|  -8 |  34 |  37 |
|   2 |  58 |  33 |
|  -3 |  55 |  40 |
| -34 |  58 |  11 |
->
| -8 | 34 |
|  2 | 58 |
| -3 | 55 |

| -41 | -46 |  15 |
|  40 |  20 |  -6 |
|  44 | -61 | -24 |
|  51 | -37 | -33 |
->
| -41 | -46 |
|  40 |  20 |
|  44 | -61 |

| -31 |  -7 |
| -23 |  -7 |
| -28 | -24 |
| -46 |  50 |
| -19 | -25 |
->
| -31 |  -7 |
| -23 |  -7 |
| -28 | -24 |

|  40 | -31 |
| -39 | -14 |
| -43 | -21 |
|   3 |  50 |
->
|  40 | -31 |
| -39 | -14 |
| -43 | -21 |

| -15 |   0 |   0 |
| -10 | -23 |  52 |
| -10 |   3 |  16 |
| -13 |   9 |   9 |
| -12 |   2 |  12 |
->
| -15 |   0 |
| -10 | -23 |
| -10 |   3 |

|  43 |  61 |
| -67 |  -8 |
|  57 |  49 |
|  55 |  54 |
|  53 | -43 |
->
|  43 |  61 |
| -67 |  -8 |
|  57 |  49 |

|  -8 | -40 |  57 | -31 |  21 |
| -37 |  34 | -37 | -15 |  47 |
| -27 |  13 |   1 | -45 |  60 |
| -32 |  39 | -42 |  -2 |  43 |
->
|  -8 | -40 |
| -37 |  34 |
| -27 |  13 |

| -24 | -44 | -13 | -24 |  35 |
|  44 |  38 |  67 |  19 | -62 |
| -33 | -53 | -47 | -26 |  65 |
|   3 | -16 |   1 |  -2 |  22 |
| -40 | -61 | -55 | -28 |  65 |
->
| -24 | -44 |
|  44 |  38 |
| -33 | -53 |

| -17 |  69 | -12 |  66 |  47 |
|  26 |  10 |  -2 |  24 |  38 |
|  -1 |   3 |  -9 |  13 |   0 |
->
| -17 |  69 |
|  26 |  10 |
|  -1 |   3 |
